In the rows, 128 means zero.
Rows lie near named flat spaces through zero. A row that begins with a name and a colon came from that space; any other row is followed by the name of its block's space that it lies nearest.
faso_gevan: [124 139 117 105 187  99 170 142 147 159  93 123 117 135 107 122 137 129
 112 122 137 111 121 114  93 103 193 157]
bire_kolim: [ 93 158 161 134 134 109 109 110  67  87 125 178 149 135 155 137  52  89
 179 149 138 123  87 148 153 154  70 154]
bire_kolim: [174  87 136 112 113 143 150  84 125 150 171 144 109 111  97 134  91 164
 155 113 117 164  62 140 175 124 158 131]
faso_gevan: [ 89 132 112 112  73  73 169  96 128  73  82 136  71 135 158  94 132 164
 138 180 215 110 191 122  78 132 155  95]
faso_gevan: [117  91 145 127 129  96 147 120 110 134 106 136  74  99 105 105 141 117
 155 129 150 151 144  96  99 120 123  77]
liga_tanu: [161 117 147 121 100 163 117 140 128 224 116 138 123  89 116 123 161  84
 126  61  46 133 140 116 165 145  80 113]
vufa_muso: [105 145  95 138 150 100 138 188 118 129  70 140 126 151 146 125 178 119
 100 127 148  85 160 143  61 109 172 105]
pudo_tabiv: [161 122  71 120 135 131 160 172 154 172 108 131 128 153 120 134 180 167
  82  99 123  98 123 162  93  95 229 122]
pudo_tabiv: [152 110 111 105 136 127 174 121 135 163 116 120 106 128 112 131 154 178
 113 129 140 122  97 134 116 109 216 115]
gor_dip: [163  75 189 136 108 182 117  83  92 149 131 105  95  59 125 151 177 153
 141 143  86 159  89 101 188 152 118  65]
bire_kolim: [158  70 135 120 155 105 160  91 175 123 143 111  68  94  74 110 127 149
 136 123 141 175 135  85 123 100 170 131]
bire_kolim: [128 114 133 180 176 130  76 148 149  47 142 119 140 122 129 146 133 104
 114 141 119 141 152 120 125 117 106 150]
vufa_muso: [147 152 156  79  88 160 153  67 158 193 130 103 127 103 131 121 115 138
 124 118  90 126 129 104 192 160 110 170]
liga_tanu: [ 87 134 116 152 129 109 113 158  93  73 117 127 135 153 151 129 143 134
 130 167 179 116 141 140  79 124 124  82]
liga_tanu: [ 94 103 144 145 119 120 113 163  82 144 113 113 109 114 120 111 177 102
 145 132 145 145 154  97  80 129  79  28]
liga_tanu: [167 106 113 134 153 147 131 163 119 179 127 146 135 125 108 146 155 130
 115  86  87 125  85 152 132 109 172 118]
vufa_muso: [126 126 107 177 194 168  62 199 113  95 215  95 217 178 108 167 122 125
 112 129 121 151  67 155 115 103 108 119]
gor_dip: [202  57 164 138 103 179 129  85 150 158 109 110  65  43 116 145 209 159
 108 111  62 151 134 101 187 136 162  91]
bire_kolim: [128 143 116 167 133 142  85 162 144  82 102 127 146 129 164 146 171 111
  90 132 106  98 177 142 122 132 119 140]
pudo_tabiv: [128 127 105 147 160 139  96 159 185 110 181  79 162 151 101 125 132 117
  99 117 125 151 163 107 108 107 103 148]
gor_dip: [128 117 155 100 115 148 136  97 108 180 192 105 142 125  91 118  83 132
 167 121 125 174  74 107 160 139  80 109]
faso_gevan: [100 192  68  58 101 100 200 136 151 193 125 114 156 201 131  99 101 171
 110 129 185  87 126 152  81 117 190 156]
pudo_tabiv: [144 101  72 152 122  89 132 158 174  83 121 155  98 145 118 111 140 135
 109 108 155 126 184 148  79  93 173 131]
gor_dip: [147 116 109 126 137  98 122 121 194 124 177 149 124 135  82  99  56  84
 145  74 115 167 160 116 136 110  86 197]
pudo_tabiv: [157  86 103 159 157  87 134 175 126 126  71 196  79 108 115 125 161  96
 126  80 109 117 147 149  90  95 179 116]
vufa_muso: [135 160  83 112  76 137 109 168 161 202 182 149 181 172 111 100  80  77
 130  44  90 133 157 154 136 131  48 161]
gor_dip: [133 117 126 118  98 145 127 121 147 157 160  96 129 126 111 114 138 136
 125 117 125 150 146 109 132 131 100 105]
bire_kolim: [ 96 146 131 130  77 129 113 132  93 120 124 134 137 139 157 118 126 118
 144 143 147 119 148 137 121 151  74  89]
faso_gevan: [113 164 119 113 112 149 119 189  55 229 135 161 188 162 131 132 116  86
 148  77  93 108  70 169 126 140  81  94]
pudo_tabiv: [121 148 189  96 140 172 138  92  78 192 126  97 148 101 133 148 129 133
 144 149  96 129  57 104 181 161 107 119]
liga_tanu: [ 94 121 134 140 137 100 128  99 110  31 151 119 120 145 136 129  90 162
 152 197 204 145 115 126 108 124 136 117]
pudo_tabiv: [137 119 144 147 198 123 124 155 106 131  85 148 122 107 124 151 155 104
 121 120  99 114  99 128 121 115 164 136]
liga_tanu: [123 144 124  92 153 103 163 103 183 151 139 104 121 135  97 103  93 124
 125 120 140 139 147  93 121 117 138 185]
bire_kolim: [118 149 127 140 213 123 112 157 143 112 142 114 168 149 112 144 108 103
 114 128 119 127 105 122 116 109 135 182]
liga_tanu: [116 162 129 132 102 138 105 137 117 130 120 145 155 137 158 131 116 100
 128 119 108 106 144 146 145 150  82 145]
faso_gevan: [156  77 119 108 165  89 179 119 144 165 132 147  76 113  65 108 112 138
 150  97 141 163  98 111 105  90 189 124]
pudo_tabiv: [140 161 115 131  54 168 110 133 143 141  88 125 140 123 188 137 185 136
  84 122  91  77 187 153 154 160 118 128]
bire_kolim: [156 121 130 158 174 120 114 128 168  76  81 150 107 100 142 149 150 112
  97 124  94 106 158 130 141 118 170 190]
gor_dip: [132 145  95 111 109 125 166 146 126 152  71 133 116 142 157 132 183 170
  92 137 143  77 138 156  98 122 213 111]
vufa_muso: [135 161 118  83 160 121 181 131 134 200  90 130 135 140 123 130 132 140
 110 113 116  92  94 134 123 120 199 169]
pudo_tabiv: [ 96 121 110 136 124  77 118 136 116  87 183 163 135 165 100  98  37  96
 182 119 180 168 125 136  97 114  68 129]
faso_gevan: [121 117 164 124  96 131 134  89  69 116 115 154 106 105 149 135 112 140
 167 156 139 132  89 136 157 153 115  94]
vufa_muso: [160 139  98 108  49 155 124 124 177 188 161 131 143 137 125 108 119 121
 114  69  86 130 169 143 162 142  88 150]
bire_kolim: [163 151  96 140  65 181  94 133 141 122 166 143 180 155 166 153 118 151
 103 109  91 106 119 192 182 147 118 158]
faso_gevan: [134 137  94 149 107 137  98 158 155 105 150 131 154 153 139 128 130 121
 107 111 122 121 164 152 121 124 109 140]
vufa_muso: [130 176 142 106 122 147 145 132 149 187  29 113 119  98 174 134 208 112
  75 120  74  60 185 111 138 153 152 155]
faso_gevan: [141  88 137 121 137 109 148 138  86 179 128 167  99 111  90 117 116 110
 169  92 121 155  82 128 119 114 131  85]
gor_dip: [109 142 198  96  99 116 142  82  78 192  78 167  93  73 136 107  99  63
 184 109  90 130 127  94 172 173  45 125]
pudo_tabiv: [139 133 145 125  94 151 121 125 112 165  97 140 121 102 149 132 158 112
 125 111  88 111 140 130 155 151 105 113]
liga_tanu: [ 98 176 168  98 152 154 143  84 104 124 125  81 161 133 155 152 114 163
 124 194 144 108  76 113 159 155 141 154]
vufa_muso: [140 144 145 126 207 117 137 145 112 156  85 167 136 116 122 150 114  90
 129 103  84 105  78 137 141 119 164 186]
vufa_muso: [168 106 139 101 110 152 160  68 150 145 151 112 107 107 115 136 119 184
 128 138 121 145  90 125 177 132 177 145]
faso_gevan: [133 139 137 112 188 133 143 144 136 179 120 110 144 126 104 135 136 114
 115 111 102 124  99 110 125 116 152 154]
vufa_muso: [178 106 108 154 106 110 105 150 150 140 106 222 104 105 124 120 105  60
 139  39  59 125 162 164 156 123 102 173]
liga_tanu: [115 160  91 142  86 111 112 148 161  88  99 147 133 151 169 116 137 113
 101 124 138  90 210 151 106 134 114 153]
gor_dip: [135 112 116 166 131 120 112 140 111  54 100 158 113 126 158 150 151 147
 118 154 145 109 130 161 116 120 170 115]
gor_dip: [122 139 135 151 160 116  96 142 171  99 113 125 130 115 128 123 130  73
 112 112 100 127 190 102 125 127  85 175]
gor_dip: [101 151  81 141 124 101 119 164 141  82 141 134 153 180 140 119 111 131
 117 138 174 113 158 154  80 112 132 136]
bire_kolim: [195  36 134 161 160 142 119 100 178  87 172 111  79  81  75 140 149 163
 122 119 110 189 117 105 152  95 176 122]
liga_tanu: [128 137 121 151  78 130  92 133 122  94 127 167 136 130 160 127 111 100
 137 114 114 119 162 157 147 147  74 134]
[148 136  99 131  85 175 115 146 165 148 136  83 150 138 148 137 194 164
  74 124 108 108 167 138 131 133 144 109]
vufa_muso
[146 118 127 130  99 131 126 150 107 179  96 168 112 109 132 123 152  97
 134  81  88 117 138 143 134 135 113 103]
pudo_tabiv
[140 111 158 151 138 111 109 115 118 101  94 179  96  87 134 130 113  79
 151 110  95 132 142 124 154 138  96 150]
vufa_muso
[137 123 135 140 170 141 107 133 161 119 156  99 146 124 107 136 126 114
 114 121 106 147 131 107 138 119 114 158]
gor_dip
[ 91 165 173 121 153 129 111 120 107 138 110 115 147 114 140 128 112  78
 142 140 110 122 133  95 143 154  61 149]
vufa_muso
[107 126 131 100  98 128 146 119  98 169 169 112 137 146 107 108 100 142
 160 132 160 154  98 120 119 133  98  83]
bire_kolim
[173  90 116 158 130 142 104 149 100 124 156 184 135 126 116 151 109 123
 146  90  94 144  70 178 156 116 139 121]
liga_tanu
[126 173 109  89  91 162 155 128 109 187 131 111 170 163 155 140 136 175
 108 138 130  90  86 163 141 144 164 125]
pudo_tabiv
[119 136 144 112 141 130 139 126  90 161 133 138 141 132 120 132 105 122
 151 126 126 131  77 132 136 133 122 121]
pudo_tabiv
[148 122 123  78 121 123 197 118 127 225  86 127  93 114 110 115 162 158
 120 107 121 111 106 120 118 120 203 111]
bire_kolim
[ 91 143 185  86 116 135 155  64 141 153 109  50 100  90 129 105 152 140
 130 178 147 139 166  45 137 159  92 110]
liga_tanu
[ 90 180  90 132 146 111 134 159 133  76  97 115 160 180 171 139 144 155
  89 174 177  73 149 156  79 120 180 148]
liga_tanu
[127  99 137 164  75 106 111 118  54  59  93 213  88 109 170 136 115 125
 172 145 149 120 117 176 136 144 119  78]
faso_gevan
[129 160 108  95 127 166 152 174  92 237 124 109 177 161 130 142 167 150
 104 106 107  95  70 155 117 127 167  95]
bire_kolim
[111 145 136 137 187 116 124 173 114 150  77 131 135 123 130 135 163  87
 113 118 108 102 135 116  97 119 136 131]
faso_gevan
[ 96 145 154 129 107 124 109  87 123  73 156 114 137 130 143 121  80 123
 154 168 157 145 140 111 148 152  64 141]
pudo_tabiv
[105 161 159  95 137 162 138  86 115 140 168  68 169 141 132 141 102 165
 132 179 145 135  75 108 160 150 117 140]
pudo_tabiv
[122 152 158  86 154 156 154 132 128 238 103  77 139 108 112 124 173 115
 109 112  87 117 118  82 134 139 125 121]
liga_tanu
[155 132 101 117 113 140 143 132 173 154 120 116 126 132 129 127 157 149
  92 108 111 111 154 135 130 120 169 149]
bire_kolim
[143 129 118 144 143 128 112 144 190 121 103 111 117 111 128 123 169 103
  87 105  95 117 202 105 121 120 127 162]
gor_dip
[177  57 124 168  84 151 107 146 114 130 112 155  79  83 127 136 202 137
 122  98  93 142 146 143 135 123 141  48]
liga_tanu
[151  94 134 133 143 146 138  99 127  96 157 104 117 120 116 149 135 189
 125 164 148 149  80 130 143 117 185 113]
vufa_muso
[114 168 146  77 160 129 162 110 159 204 126  86 144 129 105 112 112 112
 120 117 111 125 127  83 136 134 118 177]
liga_tanu
[130 130 124 181 110 182  66 170 144  85 102  77 147 115 177 156 242 136
  61 152  99  98 202 125 120 141 114  82]
vufa_muso
[100 133 152 109 102 123 144  87 129 116 119  91 104 114 138 111 137 148
 135 171 163 134 157  90 124 146 111 104]
faso_gevan
[145 104 166  86 180 137 179  63 146 159 152  74 104 100  81 132 115 178
 136 158 138 164  64  78 155 119 186 147]
liga_tanu

Each name stands for a flat space through zero: a line, a plane or more. A row that begins with a name and a colon came from that space; any other row is followed by the name of the space it lies nearest, among the names in its block.
vogkaru: [127 153 144 118 137 217 126 180  83 112 121 133 110 179 133 126 128 138
 112  71 165 101 122  95 139 122 145 152]
vukibazu: [114 172 120 122 168 176  98 188  57  99  87 158 145 138 142 136 199 135
 129 106 119  98 144 105 133 112 104 114]
tepbalev: [157 147 138 140 133 137 144 104 183 103 170 136  70 141 104 120  50 121
 102 144 174 120 101 129  93 136 154 129]
tepbalev: [126 168 146 131 165 124  91 149 120  75 112 147  96 110 138 141 180 126
 105 156 139  91 152 136 107 111 108  86]
gerikanin: [133 127 169 140 111 121 125 100 157 133 152 113  97 148 109 126  40 119
  96 135 170 103 133 152 109 132 151 137]
tepbalev: [133 163 107 134 180  77 121  98 179  93 145 126  98 104 136 127 105 129
 112 176 131 107 125 147  66 177 117  79]
gerikanin: [139 136 154 119 120 141 122 114 126 112 139 132  90 126 137 129  76 117
 110 110 170 129 136 126 124 110 145 136]
vogkaru: [115 128 108 156 133 108 130 130 129 163 121 131 184 147  91 123 122 133
 140 157  89 108 119 144 118 151 112 128]
tepbalev: [128 146 162 156 147 113 106 149 176  85 134 123  86 134 104 140 196 136
  92 192 136  70 135 155 104 123 117  86]
vogkaru: [130 143 141 109 120 205 124 161  61 125 114 146 125 156 141 127 104 125
 126  59 161 131 131  94 154  98 144 163]
gerikanin: [118 150 143 117 168  92 106 114 159  88 133 100  80 110 164 135 134 134
  97 149 151  95 151 150  86 167 123  82]
vukibazu: [158 168  91 129 168 135 148 108 167  92 160 154  87 121 123 117  70 124
 124 139 150 138  92 108  81 157 138 114]
vogkaru: [146 139 179 118 109 193 122 146 116  97 141 136  64 153 130 131  97 121
  96  89 196 117 131 111 141  85 160 151]
tepbalev: [ 97 113 122 115 105 136 128 108  50 211 107 109 211 160 137 116   4 122
 147  58 122 135 146 131 142 159 136 180]
vogkaru: [120 126 146 148 128  86 113 115 155 131 129 117 131 124 111 133 130 126
 114 172 120 100 141 161 112 135 118 107]
gerikanin: [124 131 137 121 139 102 117 115 143 112 129 114 107 111 147 133 133 128
 117 140 136 121 143 141 114 139 125 107]
vukibazu: [110  72  61 115 136  64 182  97 205 174 151  54 163 120 155 114 168 160
 164 144  67 165  96 135 118 237 126 116]
vukibazu: [109 111 111 132 130 149 151 152 134 163 130  91 162 175 120 119 145 153
 136 112 108 110 109 123 132 182 133 143]
tepbalev: [151 157 130 100 132 183 116 147  70  84 114 179  94 102 157 134 133 111
 133  80 161 162 135  86 150  63 132 139]
tepbalev: [120 144 144 125 131 144 109 136  90 129 114 136 134 137 132 131 102 122
 119 108 142 111 146 129 128 117 127 134]
vogkaru: [117 128 103 109 147 113 126 129 113 125 113 120 142 105 163 130 164 134
 144 117 107 144 137 120 129 147 114 114]
tepbalev: [ 90 120 124 128 135  99 106 138  88 161  93 106 189 130 141 133 159 136
 139 127  89 106 159 149 134 152 103 119]
vogkaru: [119 136  91 116 160 142 140 151 127 120 122 116 137 135 150 124 179 147
 141 116 108 128 115 109 121 170 120 116]
gerikanin: [127 173 124 132 174 177 129 158 130 101 137 123 102 175 125 122 105 143
 102 114 158  79 112 114  90 174 138 120]
vukibazu: [138 153 110 111 158  95 105 116 116  81 113 162 108  62 162 139 168 114
 136 147 120 153 147 123 118  99 104  89]
vukibazu: [132 121 135 121 109 166 133 144 101 135 124 136 131 142 127 127 126 126
 133  96 138 140 125 110 153 104 138 154]
gerikanin: [153 139 180 145 111  79 101  79 169  93 149 153  67  87 108 139  69  97
  94 181 170 121 150 164 106  73 133 107]
vogkaru: [146 106 106 123 120  84 150  90 181 122 151 125 109  88 135 125 132 124
 142 155 116 172 112 130 124 132 130 117]
vukibazu: [144  77  96 111 108  34 163  47 214 140 165  98 109  60 155 122 107 121
 152 162 108 202 114 145 120 156 135 113]
gerikanin: [100 103 113 136 128 115 144 135 143 174 128  79 173 165 122 120 138 151
 136 129  96 106 120 142 125 193 126 134]
gerikanin: [108 105  94 127 127 132 146 149 114 166 113 108 184 145 129 123 178 147
 157 117  81 136 116 119 147 161 117 138]
vukibazu: [139 175  78 138 187 162 155 142 160 109 153 133 116 168 113 112  92 146
 123 130 135 102  81 104  74 203 135 117]
[145 118  59 120 147 134 179 128 174 126 152 124 129 124 132 114 163 146
 160 130  98 172  75  95 121 174 132 127]
vogkaru
[133 124 144 155 123 102 131 116 179 127 148 120 114 137  94 128 120 128
 111 175 129 104 119 153 110 135 130 116]
vogkaru
[120 174 183 122 137 187  71 176  36  91  87 166 112 138 138 145 143 114
 100  93 168  84 174 120 144  59 120 128]
tepbalev
[149  82 123  95  86  73 137  73 143 124 134 136 106  42 170 134 138 105
 156 126 122 220 141 125 163  74 130 130]
vukibazu
[136 145  86 149 148 124 127 157 120 115 109 176 164 108 100 131 219 129
 156 170  74 137 111 115 134 102  94 108]
gerikanin
[137 109 116 124 108  95 135  94 132 143 131 140 141  94 129 127 103 114
 147 134 115 169 128 131 138 109 126 135]
vogkaru
[129  93 128 143  81 137 148 124 119 181 130 132 174 149  91 121 101 124
 148 120 108 149 113 128 161 108 137 170]
gerikanin
[133 170 129 120 162 189 129 154 114  98 136 132  93 165 136 123  94 136
 106  93 170  98 116 104 104 152 144 131]
gerikanin
[ 81 132 132 135 155 112  93 174  89 139  81 102 182 141 140 140 235 149
 128 144  81  73 164 150 132 154  90  97]
vukibazu
[158 229 109 130 209 210 110 183 106  30 127 198  62 140 125 130 147 128
 102 125 172  89 106  82  81 114 123  96]
gerikanin
[137 109 167 156  95 147 142 134 174 138 155 112 105 172  80 125 111 132
 103 148 150 100 109 143 132 120 151 147]
tepbalev
[144  88 125 109  84 140 158 108 134 149 144 124 121 117 138 122 104 121
 147  94 136 187 113 109 163 104 151 165]
vukibazu
[132 167 157 123 140 164  99 140  81 102 116 156 106 136 133 133  82 114
 105 102 170 104 148 121 120  97 132 132]
tepbalev
[163 154  75  97 165 120 142 109 146  68 140 167  80  61 171 127 154 119
 149 128 131 191 108  90 112 118 122 100]
tepbalev
[103  88 108 104 110 147 152 140  99 180 117  83 175 153 157 120 140 147
 154  71 105 150 125 113 161 168 136 161]
gerikanin
[130 182 116 130 178 139 102 149 103  83 111 163 116 116 135 134 152 125
 119 140 131 102 137 119 101 123 107  96]
vukibazu
[101 142  78 123 151 159 128 165  49 169  88 140 217 154 131 121 143 140
 164  87  80 126 126 104 140 157 105 145]
vogkaru
[129 136 181 147 113  91  91 106 132 116 124 142 109 110 109 140  97 107
  99 167 149  99 162 167 119  84 122 113]
vukibazu
[119 185 125  94 207 151 107 150 127  55 126 107  59 127 195 133 150 145
  94 104 172  87 143 113  78 186 128  80]
gerikanin

Rows lie near named flat spaces through zero. A row that begins with a name and a colon came from that space; any other row is followed by the name of its block's space that it lies nearest.
vofrim: [133 132 142 122 133 121 123 138 137 145 139 129 147 121 128 108 104 132
 133 136 118 123 124 145 118 136 104 157]
vemeslel: [135  86 184 173 116  84  90 203  23 177 133 138 101  95 105  74 177 122
 166  96 133 146 100  76 184 116 123 115]
kugovufu: [171 120 179 132 114 126 137 136  63 129 125 144 140  95 148  89 117 164
 149 108 111 119  90 122 177 155 114 156]
bakirgaren: [111 113 130 121 158 115 122 156 170 166 127 135 125 118  99 130 121 128
 150 134 121 137 140 162 105 113 121 121]
bakirgaren: [ 95  90 119  73 122 121 190  62 121  93 184 141 159 129  75  76 110 139
  78 144 117 138 148 108 125 186  95 130]
namegfedu: [107  72 136 145 160 112 177 153 157 103 138 190 179 147  73  81 115 168
 151 101  84 161 147 141 136 180 123 113]
bakirgaren: [177 187 144 160  97 167  50 156 104 118 134  83 140 132 189 141 108  99
 130 119 125  94  68 129 141  96  90 204]
namegfedu: [116 137 115 145 153 129 101 165 193 142 135 126 153 151 116 133 109 113
 142 133 113 132 135 162  92 112 109 152]
vemeslel: [130 107 109 215 160 111  67 221 166 142 151 127 154 188  92 110 175  93
 164 105 111 155 111 105 125  87 133 153]
bakirgaren: [124 158 162 151 101  93  84 171  64 190  79 118  74  94 179 144 145 109
 150 133 170 118 143 111 129  99 150  95]
vofrim: [108  87 109 139 139 127 167 120 116 103  95 157  88 131  99 157 180 146
 139 100 135 156 149 104 156 126 191  40]
vemeslel: [117 143 128  74 133 135 174  81 162 130 103 141 125 102 144 151  83 157
 119 150 129 116 158 177 102 153 130 110]
vofrim: [103  90 182  81 165  87 175 151 150 194 114 179 140  66  91  87  73 181
 168 137 103 138 160 199 110 168  99 112]
namegfedu: [126  78 148 143 124 100 174 126  84  96 166 170 182 146  90  43 130 156
 121 111 101 150 129  84 160 196 112 141]
vemeslel: [141 125 121 137 123 138  90 137 111 131 158  96 116 132 114 126 156 100
 121 125 132 126  94 103 143  95 115 151]
vofrim: [ 90  89 137 173 124  92 140 169  94 116 125 170 139 149  97  89 152 128
 138 102 124 161 159  87 142 159 141  83]
bakirgaren: [114 119 140 123 121 108 165 118 113 121 118 158 144 127 130 104 112 150
 124 129 126 134 156 123 127 170 132 111]
kugovufu: [174 163 177 182  93 184  97 172  75  64  84 151 154 117 195 139  85 157
 165  65  91 110  72 149 186 151 106 153]
kugovufu: [155 119 127 143 151 113 111 151 140 164 137 117 124 133 119 121 156 126
 149 133 128 131 109 124 131  98 141 151]
namegfedu: [109  92 145 132 139 114 161 143 123 120 124 169 145 122  98 100 119 156
 144 109 107 148 143 134 140 163 126 103]
namegfedu: [115 112 120  76 125 131 216  51 126  91 110 160 126 114 126 133 114 174
 104 136 130 131 163 133 132 181 157  81]
namegfedu: [ 70 160 151 143  95 105 101 167  98 151  76 142 100 108 164 147  99 106
 132 128 156 127 183 136 100 136 124  71]
kugovufu: [138 143 103 152 142 141 157 122 181  90  95 155 155 167 153 154 118 152
 138 120 115 132 147 146 116 146 165 119]
vemeslel: [160 123 160 159  82 124 134 123  15  95 121 138 123 121 161  96 156 142
 124  99 136 126 100  60 194 156 143 124]
vemeslel: [ 84  95 140 145 159 111  77 210 162 177 151 130 127 119  62 111 125  98
 159 117 110 150 130 158 107  96  83 125]
namegfedu: [135  72 161 124 129 108 169 126  72 118 152 162 146 110  87  64 139 163
 135 106 106 146 113 100 175 172 118 125]
vofrim: [ 95 121 122 135  89 125 129 112  58 104 112 125  81 123 130 144 167 106
 103 114 161 138 148  72 151 128 154  59]
kugovufu: [207  79 121 129 162 141 113 120 119 136 214  88 145 137  71  80 191 130
 134 121 101 131  30  90 183  89 113 217]
vofrim: [114 112 143 141 102 112 115 139  60 128 138 125 110 119 118 104 155 112
 119 116 142 136 125  81 154 131 124 108]
kugovufu: [159 104 145 151 129 136 107 152  95 118 165 122 148 131 106  89 146 128
 139 104 105 132  77 104 169 125 103 170]
kugovufu: [184 128 160 120 137 117 150 121 104 157 110 137 127  99 158 114 129 171
 156 131 124 115 102 137 155 135 148 152]
vemeslel: [164 115 135 154 135 124  84 160  99 156 151  99 111 126 116 117 176 110
 146 118 131 129  79  98 158  83 129 158]
bakirgaren: [ 94 140 118 129 123 145 112 139 154 110 124 129 133 136 123 147 103 110
 120 123 123 130 144 149 106 128 107 115]
vemeslel: [168 133 119 125 157 111 139 121 156 171 111 120 113 127 145 144 154 145
 149 148 140 122 123 136 122 101 172 139]
vofrim: [104 147 107 115  89 156 174  65 104  51  96 144 119 139 161 162 117 138
  89 119 142 125 161 108 135 169 156  72]
kugovufu: [108  97  59 166 165 135 115 142 210  93 182 118 163 211  61 125 173  90
 113 125 112 158 130 102 105 103 136 142]
kugovufu: [176 164 140 154 126 162 141 132 140  92  71 152 145 132 195 164 101 171
 160 104 109 112 110 163 148 142 157 137]
namegfedu: [129 116 119 145 164 146 114 166 182 135 106 138 118 129 109 164 135 136
 167 107 109 139 119 170 126  96 143 110]
vemeslel: [149 128 130 118 127 125 121 117 109 148 134 108 107 114 132 131 149 125
 127 136 140 121 110 116 139 107 136 137]
vofrim: [ 71 168 115 158  86 108  85 149 112 124 121 115 126 159 157 133 117  70
  95 142 162 127 178  96  86 130 115 108]
vofrim: [103 132 151 152 120  86  70 190 108 186 152 113 133 126 118  87 125  86
 134 142 140 131 137 114 105 113  87 154]
bakirgaren: [ 78 186 142 137  68 166  98 134 119  55 131 135 185 145 171 119  29 100
  88 117 111 109 149 149  99 185  45 154]
bakirgaren: [176  93 117 106 150 137 185  75 140  93 177 137 175 147  98  83 137 168
 115 130  97 131  93 113 157 162 128 180]
bakirgaren: [143 164 101 154 116 172  53 146 130 121 118  73  80 136 152 198 164  78
 128 116 149 114  90 120 135  50 139 128]
namegfedu: [133 109 136 173 135 132 112 174 111 119 107 146 117 133 119 136 157 133
 161  91 118 144 114 118 159 114 149 101]
[118  86 144 133 148 111 156 147 134 123 150 164 166 132  84  78 117 153
 142 114  97 148 131 133 137 164 109 135]
namegfedu
[183  93 127  71 168 153 151  85 151 148 170 103 118  93  85 125 145 157
 136 137 107 120  66 154 156 100 120 172]
namegfedu
[170 148  90 138 159 170 161 100 221  71 123 141 184 179 149 154 103 161
 133 125  92 121 115 168 115 143 148 171]
vofrim
[116 170 146  84 121  96 190  89 138 170  38 161  97  86 201 168  84 174
 137 164 162 110 202 175  88 161 181  67]
kugovufu
[ 57 128 111 111 102 168  88 128 139  78 179 106 142 137  80 127  91  72
  81 118 116 132 131 134 106 131  46 129]
vemeslel
[191 102 121  91 186 156 146 109 180 159 127 114 101  95 103 163 155 168
 167 127 108 123  73 177 152  79 156 146]
vofrim
[ 94 115 116 163 116 115 143 140 114  93 113 157 134 159 121 123 144 124
 122 110 132 149 163  95 130 153 152  82]
vofrim
[106 116 139  66 115 114  88 108  93 185 202  68  99  84  81  94 132  78
  88 166 150 116 107 111 115  96  59 164]
bakirgaren
[159 117 111 120 151 134 110 121 147 151 159  95 116 131 106 132 163 116
 130 139 129 125  92 122 134  85 131 161]
kugovufu
[ 99 148  88  97 101 184  54 100 128 104 186  45  88 127  98 170 143  45
  71 137 148 113  92 111 117  63  74 144]
bakirgaren
[ 88 113  95 140 136 121 137 128 164 104 146 137 147 168  95 123 135 109
 109 130 126 147 160 114 103 138 129 110]
kugovufu
[178  91  96 127 168 164 160 100 153 103 116 127  94 131 102 175 194 161
 153 102 116 140  85 126 175  89 195 101]
vofrim
[160  94 136 127 151  96 186 111 117 142 118 159 133 127 121 100 158 176
 147 129 124 140 132 110 152 152 175 118]
bakirgaren
[154 112 143 138 158  74 155 146 136 188 112 150 132 126 133 101 148 159
 161 146 133 135 144 127 123 132 167 133]
kugovufu
[180  91 100 123 167 135 158  98 150 128 147 119 117 140  97 134 190 151
 139 126 121 137  90 110 159 100 176 138]
bakirgaren
[127 122 130 132 119 133 145 118 103 111 103 141 108 121 137 144 143 141
 131 113 134 132 133 116 148 134 156  90]
namegfedu
[107 127  94 105 157 140 152 109 187 138  78 133  77 119 122 204 146 137
 140 133 145 136 162 165 105  95 185  54]
vofrim
[188 147 123 170 140 159 124 142 154  92 111 136 162 159 165 142 126 153
 155 105 101 120  89 141 150 126 149 170]
bakirgaren
[194 169 112 130 130 200 153  86 165  56  87 132 145 140 191 189 103 172
 139 106 103 103  89 168 152 133 160 151]
kugovufu
[159 116 101 122 134 154 138  91 132  96 155 108 128 145 114 135 160 129
 112 124 123 127  94 105 152 114 142 147]
bakirgaren
